Below is a small trained network, with its code and all its weights. Each question gives an input and a target symbol and asks what happens when units are switched off, that is, made to give their printed mean instead of their output.

import numpy as np


def w(rows, s, z=0):
    codes = np.array(rows[::2]) - 128.0
    scale = np.full(codes.shape[1], s)
    scale[-1] = z or s
    return codes * scale


def f(y):
    return np.maximum(y, 0)


def softmax(a):
    e = np.exp(a - a.max(-1, keepdims=True))
    return e / e.sum(-1, keepdims=True)


def log_softmax(a):
    a = a - a.max(-1, keepdims=True)
    return a - np.log(np.exp(a).sum(-1, keepdims=True))


def net(x, mask):
    ids = ['αβγεηθλμξπστφψω'.index(c) for c in x.split()]
    T = len(ids)
    res = E[ids] + P[:T]
    r = res
    for j in range(2):
        rows = slice(4 * j, 4 * j + 4)
        q, k, v = (r @ M[0][rows].T for M in (Q, K, V))
        z = softmax(np.where(np.tri(T) > 0, q @ k.T / 4**0.5, -1e9)) @ v
        o = O[0][rows]
        res = res + np.where(mask[j], z, o[:, -1]) @ o[:, :-1]
    y = f(res @ A[0][:, :-1].T + A[0][:, -1])
    res = res + np.where(mask[2:10], y, B[0][:, -1]) @ B[0][:, :-1]
    return log_softmax(res[-1] @ U[:, :-1].T + U[:, -1])


Q, K, V, O, A, B = {}, {}, {}, {}, {}, {}
E = w([
[95,179,155,176,168,117,51,179,156],'α',
[103,137,144,146,138,118,117,104,128],'β',
[38,59,128,74,110,129,193,81,139],'γ',
[137,193,70,131,149,199,135,61,123],'ε',
[86,113,77,212,123,58,195,177,122],'η',
[119,102,169,42,116,149,122,98,194],'θ',
[118,204,231,130,125,153,54,126,97],'λ',
[39,143,183,123,184,152,89,149,123],'μ',
[65,124,101,145,194,121,105,174,184],'ξ',
[80,88,160,160,84,45,178,148,116],'π',
[204,186,176,164,75,112,111,106,145],'σ',
[140,132,70,156,166,108,112,172,204],'τ',
[140,218,147,82,160,181,30,153,179],'φ',
[67,103,190,171,127,74,132,177,149],'ψ',
[100,188,177,246,159,106,97,162,67],'ω',
],0.011)
P = w([
[169,70,101,81,167,118,90,183,97],'0',
[73,116,120,192,106,122,41,61,230],'1',
[144,126,46,204,54,66,124,2,107],'2',
[39,164,157,133,81,204,95,152,145],'3',
[183,83,138,206,169,89,169,65,198],'4',
[71,216,128,67,97,119,145,113,94],'5',
[120,153,203,113,219,147,147,132,243],'6',
[138,194,117,99,189,32,192,79,162],'7',
[46,232,226,78,169,77,186,136,208],'8',
],0.0095)
Q[0] = w([
[208,88,62,110,155,78,139,110,99],'H0',
[153,100,145,187,191,196,160,132,249],'H0',
[149,1,103,88,86,185,94,186,58],'H0',
[205,63,81,140,76,193,110,183,58],'H0',
[160,55,137,184,162,166,111,112,166],'H1',
[91,211,168,131,141,98,217,124,203],'H1',
[111,203,131,120,200,51,164,65,209],'H1',
[84,179,176,143,116,188,175,150,208],'H1',
],0.0073)
K[0] = w([
[83,134,181,151,123,191,73,159,185],'H0',
[81,200,117,90,92,138,138,146,42],'H0',
[119,114,147,153,52,123,83,66,142],'H0',
[104,151,131,190,20,140,73,67,174],'H0',
[24,195,97,111,2,207,124,149,109],'H1',
[199,134,154,77,186,116,163,163,64],'H1',
[162,135,166,71,195,134,146,208,128],'H1',
[154,170,128,81,128,77,208,122,44],'H1',
],0.0089)
V[0] = w([
[114,113,150,96,108,172,131,71,90],'H0',
[107,135,152,111,146,114,122,124,131],'H0',
[115,62,125,117,84,65,202,126,105],'H0',
[170,103,58,122,104,145,184,93,93],'H0',
[99,179,182,126,121,130,115,132,11],'H1',
[69,132,104,208,154,55,158,149,92],'H1',
[92,91,205,82,123,111,139,156,163],'H1',
[219,153,179,152,73,68,126,127,125],'H1',
],0.012)
O[0] = w([
[67,217,83,190,120,89,150,136,140,85],'H0',
[117,146,111,128,96,144,117,134,119,155],'H0',
[206,152,26,150,178,158,151,154,177,43],'H0',
[161,147,113,128,200,65,176,178,137,115],'H0',
[52,165,5,101,77,93,76,64,163,6],'H1',
[208,105,115,75,106,134,97,126,250,107],'H1',
[114,125,91,201,50,188,137,158,116,92],'H1',
[50,102,94,168,228,191,90,37,143,46],'H1',
],0.011,0.0019)
A[0] = w([
[238,132,116,95,232,134,113,112,196,80],'N0',
[143,105,91,154,103,255,138,101,126,254],'N1',
[147,160,100,96,147,181,89,132,58,149],'N2',
[160,159,157,97,59,75,125,142,167,185],'N3',
[144,169,86,152,169,104,174,160,204,235],'N4',
[94,78,146,88,164,120,107,83,151,254],'N5',
[117,165,136,126,181,164,169,52,117,104],'N6',
[83,60,117,92,123,118,174,128,133,203],'N7',
],0.0084,0.0034)
B[0] = w([
[62,99,93,94,152,165,157,130,52,239],'N0',
[148,98,77,212,132,202,74,254,164,234],'N1',
[92,40,100,207,137,111,104,120,171,159],'N2',
[172,152,65,56,110,98,76,178,42,255],'N3',
[143,181,106,132,144,155,138,43,59,250],'N4',
[196,166,127,165,204,96,83,120,111,250],'N5',
[170,223,163,126,75,115,186,110,166,218],'N6',
[168,169,121,179,163,139,21,128,84,181],'N7',
],0.007,0.0062)
U = w([
[148,149,90,167,173,123,10,189,31,202],'α',
[149,150,125,100,109,149,141,89,148,253],'β',
[182,254,90,107,78,156,208,129,133,132],'γ',
[114,176,130,59,163,20,141,112,85,173],'ε',
[157,92,84,50,173,180,139,81,107,93],'η',
[64,104,174,189,107,177,216,195,104,145],'θ',
[16,121,32,122,99,109,90,68,105,64],'λ',
[67,152,80,61,23,143,77,154,117,79],'μ',
[188,98,171,79,93,156,110,173,150,84],'ξ',
[109,109,54,130,140,153,140,136,157,91],'π',
[127,125,144,210,228,153,121,53,154,124],'σ',
[192,64,225,104,169,177,149,149,141,74],'τ',
[46,82,149,109,110,167,115,81,32,47],'φ',
[176,113,119,132,120,154,109,192,226,119],'ψ',
[147,128,36,53,125,76,39,62,212,65],'ω',
],0.005,0.0059)

Each question gives the input, a string of symbols that net reads in full, and the target symbol t.
The units are the heads (4 rows each of Q, K, V and O) and the neurons (one row each of A and B). Each row of codes is followed by its name. A weight is (code - 128) times the scale printed after its matrix; where a second scale follows, it is the last column's (O, A, B and U).
mask holds one flag per unit, heads first, then neurons. A switched-off unit (its flag False) gives its mean, the last column of its rows in O or B, instead of its output. The means were averaged over made-up inputs and are rounded, as every weight is.
A unit's drop is (log p(t) with every unit on - log p(t) with that unit switched off) / (log p(t) with every unit on - log p(t) with every unit switched off).
The circuit of an input: a set's keep is (log p(t) with only the set's units on - log p(t) with every unit switched off) / (log p(t) with every unit on - log p(t) with every unit switched off). Starting from all 10 units, units are removed one at a time, each time the one whose removal leaves the highest keep (on an exact tie, the one counted first), for as long as the keep stays at least 0.8.
circuit, biggest first: the units of the circuit, biggest drop first
unit that matters most: the unit with the biggest drop
top k neurons: the k neurons with the biggest drops, biggest first
which heads matter: for each layer, one digit per head in row order, 1 if its drop is at least 0.15 and else 0, layers parted by /
input σ σ ε, target σ: which heads matter	01
input γ ω ε ε σ σ ε γ ε, target γ: which heads matter	10
input σ ε ε ξ ω ε η, target σ: which heads matter	01
input σ ε μ ε σ σ, target σ: which heads matter	01
input α μ λ σ θ, target α: top 3 neurons	[N5; N7; N1]
input ε γ ε ω ψ σ θ σ α, target σ: circuit, biggest first	[H1; N3]
input γ ε θ ω σ ε σ, target γ: unit that matters most	H0
input α α ε μ ψ γ, target α: which heads matter	10
input γ γ ε θ η, target γ: circuit, biggest first	[H0; H1; N4]
input λ σ γ β ε ε ε ε φ, target ε: circuit, biggest first	[H0; N1]
input τ ε ξ ε γ ε η τ φ, target τ: circuit, biggest first	[H1; H0]
input ε σ ε τ, target ε: circuit, biggest first	[H1; H0]
input ψ ε γ ε ε φ γ γ α, target γ: which heads matter	11
input ε ε γ ω σ σ ε ε, target ε: circuit, biggest first	[H0; H1]
input ε ε ε α, target ε: which heads matter	11
input φ σ σ ω γ, target α: top 2 neurons	[N7; N5]
input θ σ φ ε, target θ: which heads matter	01
input θ θ σ τ γ, target θ: circuit, biggest first	[H1]
input θ σ η μ ε θ ω, target θ: circuit, biggest first	[H1; N3; N5]
input η ε ε θ, target η: circuit, biggest first	[H0; H1; N0]
input ψ ψ ε, target ψ: unit that matters most	N1
input ε π η α ψ, target ε: circuit, biggest first	[H1; N1; H0]
input ψ ψ β, target ψ: circuit, biggest first	[H1; N1; H0]
input ω τ μ θ η ε ε η ε, target η: top 2 neurons	[N0; N4]
input ε ε ε η, target ε: circuit, biggest first	[H1; H0]
input η η τ λ α ε, target η: circuit, biggest first	[H1; N0; H0]
input α ω ε μ ψ ω θ, target ω: circuit, biggest first	[H1]
